Here is a tiny trained network, its code and every weight. The questions are about switching its units off for an input and a target symbol, where a switched-off unit gives its printed mean instead of its output.

import numpy as np


def w(rows, s, z=0):
    codes = np.array(rows[::2]) - 128.0
    scale = np.full(codes.shape[1], s)
    scale[-1] = z or s
    return codes * scale


def f(y):
    return y / 2 * (1 + np.tanh(0.7978845608 * (y + 0.044715 * y**3)))


def softmax(a):
    e = np.exp(a - a.max(-1, keepdims=True))
    return e / e.sum(-1, keepdims=True)


def log_softmax(a):
    a = a - a.max(-1, keepdims=True)
    return a - np.log(np.exp(a).sum(-1, keepdims=True))


def net(x, mask):
    ids = ['ΘΠΣαβεζημξτφψ'.index(c) for c in x.split()]
    T = len(ids)
    res = E[ids] + P[:T]
    u = 0
    for l in range(2):
        q, k, v = (res @ M[l].T for M in (Q, K, V))
        z = softmax(np.where(np.tri(T) > 0, q @ k.T / 4**0.5, -1e9)) @ v
        res = res + np.where(mask[u], z, O[l][:, -1]) @ O[l][:, :-1]
        u += 1
        y = f(res @ A[l][:, :-1].T + A[l][:, -1])
        res = res + np.where(mask[u : u + 8], y, B[l][:, -1]) @ B[l][:, :-1]
        u += 8
    return log_softmax(res[-1] @ U[:, :-1].T + U[:, -1])


Q, K, V, O, A, B = {}, {}, {}, {}, {}, {}
E = w([
[146,207,49],'Θ',
[125,164,191],'Π',
[111,122,164],'Σ',
[174,195,186],'α',
[68,9,74],'β',
[93,144,174],'ε',
[115,116,142],'ζ',
[127,121,175],'η',
[123,118,140],'μ',
[159,119,113],'ξ',
[253,207,162],'τ',
[137,78,180],'φ',
[44,55,240],'ψ',
],0.018)
P = w([
[140,194,116],'0',
[175,141,166],'1',
[109,249,124],'2',
[187,113,160],'3',
[105,234,101],'4',
[182,70,134],'5',
[90,238,111],'6',
[186,62,127],'7',
[94,227,102],'8',
[187,38,111],'9',
[102,213,80],'10',
[174,115,195],'11',
[93,216,91],'12',
],0.012)
Q[0] = w([
[162,116,127],'0.h1',
[100,254,188],'0.h1',
[65,221,143],'0.h1',
[76,108,137],'0.h1',
],0.0089)
K[0] = w([
[82,70,130],'0.h1',
[135,51,119],'0.h1',
[218,205,145],'0.h1',
[101,195,254],'0.h1',
],0.0064)
V[0] = w([
[92,130,146],'0.h1',
[200,145,149],'0.h1',
[181,99,3],'0.h1',
[123,183,78],'0.h1',
],0.0084)
O[0] = w([
[120,119,169,101],'0.h1',
[193,3,51,252],'0.h1',
[174,84,110,69],'0.h1',
[2,200,227,212],'0.h1',
],0.0052,0.0026)
A[0] = w([
[181,172,172,80],'0.n1',
[115,146,138,45],'0.n2',
[163,121,7,78],'0.n3',
[157,144,138,253],'0.n4',
[71,171,104,64],'0.n5',
[124,126,112,66],'0.n6',
[79,134,86,97],'0.n7',
[115,168,192,131],'0.n8',
],0.014,0.0025)
B[0] = w([
[125,80,119,243],'0.n1',
[117,94,133,127],'0.n2',
[111,169,108,254],'0.n3',
[113,74,63,232],'0.n4',
[158,112,177,227],'0.n5',
[56,126,149,112],'0.n6',
[86,2,154,169],'0.n7',
[125,108,45,238],'0.n8',
],0.0084,0.0039)
Q[1] = w([
[200,48,226],'1.h1',
[84,118,24],'1.h1',
[196,153,149],'1.h1',
[180,254,100],'1.h1',
],0.009)
K[1] = w([
[237,159,246],'1.h1',
[164,137,80],'1.h1',
[98,90,130],'1.h1',
[202,161,96],'1.h1',
],0.013)
V[1] = w([
[95,201,61],'1.h1',
[187,95,182],'1.h1',
[3,96,158],'1.h1',
[99,139,140],'1.h1',
],0.012)
O[1] = w([
[199,82,254,255],'1.h1',
[120,76,70,53],'1.h1',
[118,208,80,10],'1.h1',
[95,113,162,102],'1.h1',
],0.009,0.004)
A[1] = w([
[255,108,126,6],'1.n1',
[57,37,68,4],'1.n2',
[135,49,28,12],'1.n3',
[215,86,131,94],'1.n4',
[179,204,217,172],'1.n5',
[31,75,142,182],'1.n6',
[66,50,192,178],'1.n7',
[61,36,185,193],'1.n8',
],0.0098,0.0039)
B[1] = w([
[123,113,36,198],'1.n1',
[95,60,217,162],'1.n2',
[131,120,208,176],'1.n3',
[87,168,69,200],'1.n4',
[71,116,150,254],'1.n5',
[253,144,45,158],'1.n6',
[114,218,76,175],'1.n7',
[184,218,189,181],'1.n8',
],0.007,0.0084)
U = w([
[94,132,143,44],'Θ',
[100,148,130,71],'Π',
[111,147,129,39],'Σ',
[130,160,116,42],'α',
[43,122,135,101],'β',
[120,172,200,161],'ε',
[96,189,98,216],'ζ',
[99,136,127,118],'η',
[168,161,126,231],'μ',
[229,176,106,125],'ξ',
[180,106,141,66],'τ',
[85,77,158,133],'φ',
[9,135,86,254],'ψ',
],0.015,0.0053)

Each question gives the input, a string of symbols that net reads in full, and the target symbol t.
The units are the heads (4 rows each of Q, K, V and O) and the neurons (one row each of A and B). Each row of codes is followed by its name. A weight is (code - 128) times the scale printed after its matrix; where a second scale follows, it is the last column's (O, A, B and U).
mask holds one flag per unit, layer by layer, with each layer's heads first. A switched-off unit (its flag False) gives its mean, the last column of its rows in O or B, instead of its output. The means were averaged over made-up inputs and are rounded, as every weight is.
A unit's drop is (log p(t) with every unit on - log p(t) with that unit switched off) / (log p(t) with every unit on - log p(t) with every unit switched off).
The circuit of an input: a set's keep is (log p(t) with only the set's units on - log p(t) with every unit switched off) / (log p(t) with every unit on - log p(t) with every unit switched off). Starting from the 12 units with the biggest drops (on a tie, the unit counted first), units are removed one at a time, each time the one whose removal leaves the highest keep (on an exact tie, the one counted first), for as long as the keep stays at least 0.8.
units of the circuit, in order: the units of the circuit, biggest drop first
k most important neurons: the k neurons with the biggest drops, biggest first
k most important neurons of layer l: the k neurons of layer l with the biggest drops, biggest first
drop of u: that unit's drop, to one decimal
input Θ μ ε ψ, target ψ: 2 most important neurons of layer 0 -> 0.n3, 0.n4
input ζ Θ ζ Σ μ α ε Θ η Θ ε, target ε: units of the circuit, in order -> 1.h1, 0.n3
input ζ φ Θ α ε Π Θ ξ μ, target ε: 2 most important neurons of layer 0 -> 0.n3, 0.n1
input φ β β μ Θ Θ Θ Θ Θ Σ φ, target ε: units of the circuit, in order -> 1.h1, 0.n1, 1.n8
input α ε τ ζ Θ ε μ τ Θ Θ η μ ζ, target ε: 2 most important neurons of layer 1 -> 1.n8, 1.n1
input μ Θ β μ ψ, target ζ: 2 most important neurons -> 1.n6, 1.n5
input η μ Θ Θ Θ ε α Σ ξ Θ φ, target ε: 2 most important neurons of layer 0 -> 0.n7, 0.n5
input ζ φ Θ β β τ, target φ: units of the circuit, in order -> 1.h1, 0.n1, 1.n2
input τ β μ ψ η Θ ε β ψ ε, target ψ: 3 most important neurons -> 1.n8, 0.n3, 0.n4
input τ Σ Θ τ ζ Θ ε β μ φ μ α, target φ: 4 most important neurons -> 0.n1, 1.n2, 1.n3, 0.n3
input Θ Θ ξ τ, target τ: 2 most important neurons of layer 0 -> 0.n1, 0.n3
input Θ μ Θ ε ε Θ Θ τ, target τ: 2 most important neurons of layer 1 -> 1.n3, 1.n5
input Θ Θ ξ ξ α Π, target ξ: 2 most important neurons of layer 0 -> 0.n5, 0.n7
input τ Θ φ φ Π α, target φ: 4 most important neurons of layer 0 -> 0.n1, 0.n3, 0.n8, 0.n4
input ε η ζ ξ μ Θ ζ Σ Θ ψ Θ ζ Σ, target ε: 2 most important neurons of layer 0 -> 0.n1, 0.n3
input ψ ζ Π φ Θ Θ ζ ξ ζ, target ε: 2 most important neurons of layer 1 -> 1.n1, 1.n8
input ζ Θ μ, target ε: drop of 0.n4 -> 0.1
input Σ Π η ζ η ψ ψ φ, target ψ: drop of 1.n5 -> -0.1
input φ Θ ε Θ Σ ζ μ ε η Θ Θ, target ε: drop of 1.h1 -> 0.6
input Θ μ Θ Θ η, target ε: drop of 0.h1 -> -0.1
